Here is a tiny trained network, its code and every weight. The questions are about switching its units off for an input and a class, where a switched-off unit gives its printed mean instead of its output.

import numpy as np


def w(rows, s, z=0):
    codes = np.array(rows[::2]) - 128.0
    scale = np.full(codes.shape[1], s)
    scale[-1] = z or s
    return codes * scale


def f(y):
    return y / 2 * (1 + np.tanh(0.7978845608 * (y + 0.044715 * y**3)))


def log_softmax(a):
    a = a - a.max(-1, keepdims=True)
    return a - np.log(np.exp(a).sum(-1, keepdims=True))


def net(x, mask):
    res = np.array(x, float).reshape(1, 5) / 4 @ E
    y = f(res @ A[0][:, :-1].T + A[0][:, -1])
    res = res + np.where(mask, y, B[0][:, -1]) @ B[0][:, :-1]
    return log_softmax(res[-1] @ U[:, :-1].T + U[:, -1])


A, B = {}, {}
E = w([
[122,162,244,231,157],'x0',
[13,183,141,125,90],'x1',
[190,231,100,131,172],'x2',
[136,135,147,112,124],'x3',
[140,138,167,91,134],'x4',
],0.011)
A[0] = w([
[145,127,62,67,121,34],'N0',
[146,153,131,148,114,148],'N1',
[104,172,130,136,96,178],'N2',
[93,116,102,84,88,141],'N3',
[130,110,56,144,136,86],'N4',
[95,106,127,104,122,135],'N5',
[124,123,131,151,129,107],'N6',
[75,150,162,150,150,81],'N7',
[73,212,130,138,114,247],'N8',
[133,122,129,102,128,122],'N9',
[138,65,138,128,143,117],'N10',
[83,118,113,123,175,119],'N11',
[83,101,154,125,90,102],'N12',
[146,249,69,117,142,134],'N13',
[99,131,98,93,103,150],'N14',
[222,29,132,141,125,167],'N15',
[107,163,121,127,133,114],'N16',
[184,150,128,175,158,105],'N17',
[105,135,200,197,107,211],'N18',
[174,143,134,169,110,117],'N19',
[94,122,100,68,80,146],'N20',
[139,150,85,86,129,117],'N21',
[103,131,120,86,126,131],'N22',
[115,114,127,141,146,117],'N23',
[202,114,150,159,157,127],'N24',
[81,192,133,139,100,26],'N25',
[130,148,90,141,39,106],'N26',
[146,131,140,139,141,127],'N27',
[166,180,143,174,185,96],'N28',
[107,124,206,195,117,2],'N29',
[114,72,142,146,141,44],'N30',
[157,121,68,66,96,159],'N31',
[139,113,127,111,151,108],'N32',
],0.015,0.0082)
B[0] = w([
[60,160,161,140,144,183],'N0',
[136,119,127,124,143,147],'N1',
[135,112,128,133,125,178],'N2',
[169,124,111,130,162,187],'N3',
[143,151,139,112,135,156],'N4',
[156,127,122,116,133,158],'N5',
[140,137,145,116,121,133],'N6',
[97,136,133,143,95,173],'N7',
[198,88,107,102,89,238],'N8',
[134,127,119,134,116,135],'N9',
[122,132,138,134,83,161],'N10',
[139,129,162,110,137,137],'N11',
[158,116,115,118,107,176],'N12',
[66,154,162,163,48,218],'N13',
[155,113,124,116,161,178],'N14',
[83,156,156,141,37,229],'N15',
[107,135,130,129,117,144],'N16',
[121,101,115,107,189,176],'N17',
[60,178,138,157,152,252],'N18',
[146,120,121,121,152,154],'N19',
[169,110,102,126,174,199],'N20',
[115,119,143,135,98,173],'N21',
[142,111,117,140,145,156],'N22',
[136,130,140,122,118,132],'N23',
[149,128,110,131,193,189],'N24',
[75,155,153,145,146,162],'N25',
[151,125,142,113,142,153],'N26',
[137,136,124,124,143,141],'N27',
[128,121,112,105,206,187],'N28',
[144,104,126,99,2,197],'N29',
[101,149,144,119,118,146],'N30',
[108,121,133,137,61,216],'N31',
[117,130,108,136,120,133],'N32',
],0.022,0.015)
U = w([
[185,92,111,126,1,160],'0',
[81,196,149,172,97,178],'1',
[237,94,43,96,234,254],'2',
],0.008,0.00019)

Each question gives the input, the list of numbers given to net, and the class t.
The units are the neurons (one row each of A and B). Each row of codes is followed by its name. A weight is (code - 128) times the scale printed after its matrix; where a second scale follows, it is the last column's (A, B and U).
mask holds one flag per neuron, in row order. A switched-off neuron (its flag False) gives its mean, the last column of its row in B, instead of its output. The means were averaged over made-up inputs and are rounded, as every weight is.
A unit's drop is (log p(t) with every unit on - log p(t) with that unit switched off) / (log p(t) with every unit on - log p(t) with every unit switched off).
The circuit of an input: a set's keep is (log p(t) with only the set's units on - log p(t) with every unit switched off) / (log p(t) with every unit on - log p(t) with every unit switched off). Starting from the 12 units with the biggest drops (on a tie, the unit counted first), units are removed one at a time, each time the one whose removal leaves the highest keep (on an exact tie, the one counted first), for as long as the keep stays at least 0.8.
circuit, biggest first: the units of the circuit, biggest drop first
unit that matters most: the unit with the biggest drop
top k neurons: the k neurons with the biggest drops, biggest first
drop when u is switched off: that unit's drop, to one decimal
input [-8,-1,6,2,-7], class 1: unit that matters most => N0
input [-5,-2,2,-5,1], class 1: top 2 neurons => (N8; N0)
input [3,3,-1,-4,2], class 0: top 2 neurons => (N8; N0)
input [2,-8,1,6,-5], class 2: top 2 neurons => (N13; N24)
input [7,8,-3,-5,7], class 0: top 2 neurons => (N29; N8)
input [2,-5,-6,6,0], class 1: top 2 neurons => (N8; N29)
input [0,2,6,-4,-2], class 0: top 3 neurons => (N18; N8; N13)
input [7,-5,-8,2,6], class 1: top 2 neurons => (N18; N8)
input [1,-4,1,-5,-5], class 2: top 2 neurons => (N13; N18)
input [4,8,0,-7,5], class 0: top 2 neurons => (N8; N29)
input [6,4,-4,6,-8], class 0: top 2 neurons => (N29; N8)
input [-1,4,5,-2,-4], class 0: top 2 neurons => (N8; N18)
input [4,4,-2,3,8], class 0: top 3 neurons => (N29; N8; N0)
input [-2,7,2,-6,5], class 0: circuit, biggest first => (N8)
input [4,-5,-6,8,-1], class 1: top 2 neurons => (N8; N18)
input [-3,-6,3,3,-3], class 1: top 2 neurons => (N8; N29)
input [-4,7,4,4,8], class 0: drop when N25 is switched off => 0.0
input [2,5,-5,-3,1], class 0: drop when N8 is switched off => 0.1
input [6,6,-2,-6,-7], class 0: drop when N8 is switched off => 2.0
input [2,6,0,-8,-7], class 0: drop when N8 is switched off => 3.0
input [7,-1,5,-6,-6], class 2: unit that matters most => N28
